[[132 141 105]
 [147 120 129]
 [148 127 106]
 [120 144 132]
 [114 112 134]
 [114 130 101]
 [102 142 113]
 [142 101 118]
 [106 115 123]
 [118 116 137]
 [148 115 127]]
->
[[127 115 148]
 [137 116 118]
 [123 115 106]
 [118 101 142]
 [113 142 102]
 [101 130 114]
 [134 112 114]
 [132 144 120]
 [106 127 148]
 [129 120 147]
 [105 141 132]]

[[134 124 137 131 144 139 127 123 115]
 [124 118 137 118 132 147 122 128 135]
 [123 128 130 136 126 125 141 133 134]
 [129 139 131 119 127 127 139 152 123]
 [125 128 129 129 112 124 120 120 151]
 [114 123 114 123 123 127 136 135 133]
 [118 121 130 118 128 137 133 138 133]]
->
[[133 138 133 137 128 118 130 121 118]
 [133 135 136 127 123 123 114 123 114]
 [151 120 120 124 112 129 129 128 125]
 [123 152 139 127 127 119 131 139 129]
 [134 133 141 125 126 136 130 128 123]
 [135 128 122 147 132 118 137 118 124]
 [115 123 127 139 144 131 137 124 134]]

[[125 104 127 138 126 156 117 112 130 118 110 141 140 111 124 108]
 [110 116 110 136 123 134 136 147 108 150 143 131 142 142 127 134]
 [124 110 107 136 124 122 140 146 107 145 132 135 145 147 134 134]
 [120 112 123 133 125 156 110 101 129 114 114 143 139 113 117 109]]
->
[[109 117 113 139 143 114 114 129 101 110 156 125 133 123 112 120]
 [134 134 147 145 135 132 145 107 146 140 122 124 136 107 110 124]
 [134 127 142 142 131 143 150 108 147 136 134 123 136 110 116 110]
 [108 124 111 140 141 110 118 130 112 117 156 126 138 127 104 125]]

[[124 118 128 131 127 129 145 129]
 [124 125 126 133 116 143 128 129]
 [132 129 126 127 127 113 143 130]
 [126 122 132 130 129 149 120 126]
 [125 125 132 131 144 124 136 119]
 [129 126 126 122 139 105 136 129]
 [133 133 128 127 128 132 122 126]
 [133 149 123 136 123 111 130 116]
 [133 125 126 123 117 136 133 146]
 [131 133 127 121 132 125 108 131]
 [134 138 127 125 134 112 127 128]
 [127 119 128 129 122 134 146 135]]
->
[[135 146 134 122 129 128 119 127]
 [128 127 112 134 125 127 138 134]
 [131 108 125 132 121 127 133 131]
 [146 133 136 117 123 126 125 133]
 [116 130 111 123 136 123 149 133]
 [126 122 132 128 127 128 133 133]
 [129 136 105 139 122 126 126 129]
 [119 136 124 144 131 132 125 125]
 [126 120 149 129 130 132 122 126]
 [130 143 113 127 127 126 129 132]
 [129 128 143 116 133 126 125 124]
 [129 145 129 127 131 128 118 124]]

[[142 116 129]
 [123 149 110]
 [137 127 150]
 [125 143 111]
 [138 127 149]
 [117 145 117]
 [128 113 122]
 [125 144 111]
 [134 127 151]
 [139 124 119]
 [122 131 151]]
->
[[151 131 122]
 [119 124 139]
 [151 127 134]
 [111 144 125]
 [122 113 128]
 [117 145 117]
 [149 127 138]
 [111 143 125]
 [150 127 137]
 [110 149 123]
 [129 116 142]]

[[120 137 128 134 123 114 121 133 112 122 125 132]
 [124 140 132 122 138 124 131 127 135 141 152 130]
 [129 134 134 133 139 126 135 126 142 137 153 129]]
->
[[129 153 137 142 126 135 126 139 133 134 134 129]
 [130 152 141 135 127 131 124 138 122 132 140 124]
 [132 125 122 112 133 121 114 123 134 128 137 120]]
---
[[119 127 134 132 118 121 143 139 127 131 109 136 126 109]
 [132 138 125 132 115 118 124 120 143 136 119 135 128 106]]
->
[[106 128 135 119 136 143 120 124 118 115 132 125 138 132]
 [109 126 136 109 131 127 139 143 121 118 132 134 127 119]]

[[128 122 119 124 112 122 155 133 125 123 134]
 [119 123 127 130 140 128 117 120 126 122 123]]
->
[[123 122 126 120 117 128 140 130 127 123 119]
 [134 123 125 133 155 122 112 124 119 122 128]]

[[147 142 126 143]
 [116 119 143 125]
 [106 145 121 149]
 [106 145 127 122]
 [122 117 119 137]
 [112 122 139 147]
 [152 123 155 116]
 [132 113 112 151]
 [140 113 112 145]
 [132 112 131 124]]
->
[[124 131 112 132]
 [145 112 113 140]
 [151 112 113 132]
 [116 155 123 152]
 [147 139 122 112]
 [137 119 117 122]
 [122 127 145 106]
 [149 121 145 106]
 [125 143 119 116]
 [143 126 142 147]]

[[128 128 128]
 [152 132 152]
 [129 129 130]
 [119 126 119]
 [127 141 158]
 [128 129 130]
 [129 125 122]
 [125 127 126]
 [119 127 119]
 [124 120 123]
 [128 133 139]
 [128 125 121]]
->
[[121 125 128]
 [139 133 128]
 [123 120 124]
 [119 127 119]
 [126 127 125]
 [122 125 129]
 [130 129 128]
 [158 141 127]
 [119 126 119]
 [130 129 129]
 [152 132 152]
 [128 128 128]]

[[124 130 128 144 133 132 133]
 [120 116 101 112 139 118  99]
 [126 138 110 136 127 129 118]]
->
[[118 129 127 136 110 138 126]
 [ 99 118 139 112 101 116 120]
 [133 132 133 144 128 130 124]]

[[145 121 128 140 113 120 141 122 139]
 [146 127 128 138 113 120 142 125 132]
 [151 121 130 146 116 124 143 122 137]
 [132 141 134 128 123 119 121 113 115]]
->
[[115 113 121 119 123 128 134 141 132]
 [137 122 143 124 116 146 130 121 151]
 [132 125 142 120 113 138 128 127 146]
 [139 122 141 120 113 140 128 121 145]]

[[133 114 138 120]
 [137 128 125 142]
 [145 120  99 113]
 [132 135 113 116]
 [111 124 133 153]
 [119 121 110 125]]
->
[[125 110 121 119]
 [153 133 124 111]
 [116 113 135 132]
 [113  99 120 145]
 [142 125 128 137]
 [120 138 114 133]]

[[122 112]
 [122 111]
 [124 128]
 [110 158]
 [111 125]
 [137 120]
 [107 119]
 [123 123]]
->
[[123 123]
 [119 107]
 [120 137]
 [125 111]
 [158 110]
 [128 124]
 [111 122]
 [112 122]]

[[117 103 128 126]
 [138 149 127 130]
 [117 133 151 129]
 [119 134 149 129]
 [117 135 152 130]
 [138 129 110 127]
 [120 105 128 126]
 [117 104 129 125]
 [115 131 153 128]
 [118 133 149 130]
 [119 103 125 125]
 [142 150 122 131]]
->
[[131 122 150 142]
 [125 125 103 119]
 [130 149 133 118]
 [128 153 131 115]
 [125 129 104 117]
 [126 128 105 120]
 [127 110 129 138]
 [130 152 135 117]
 [129 149 134 119]
 [129 151 133 117]
 [130 127 149 138]
 [126 128 103 117]]
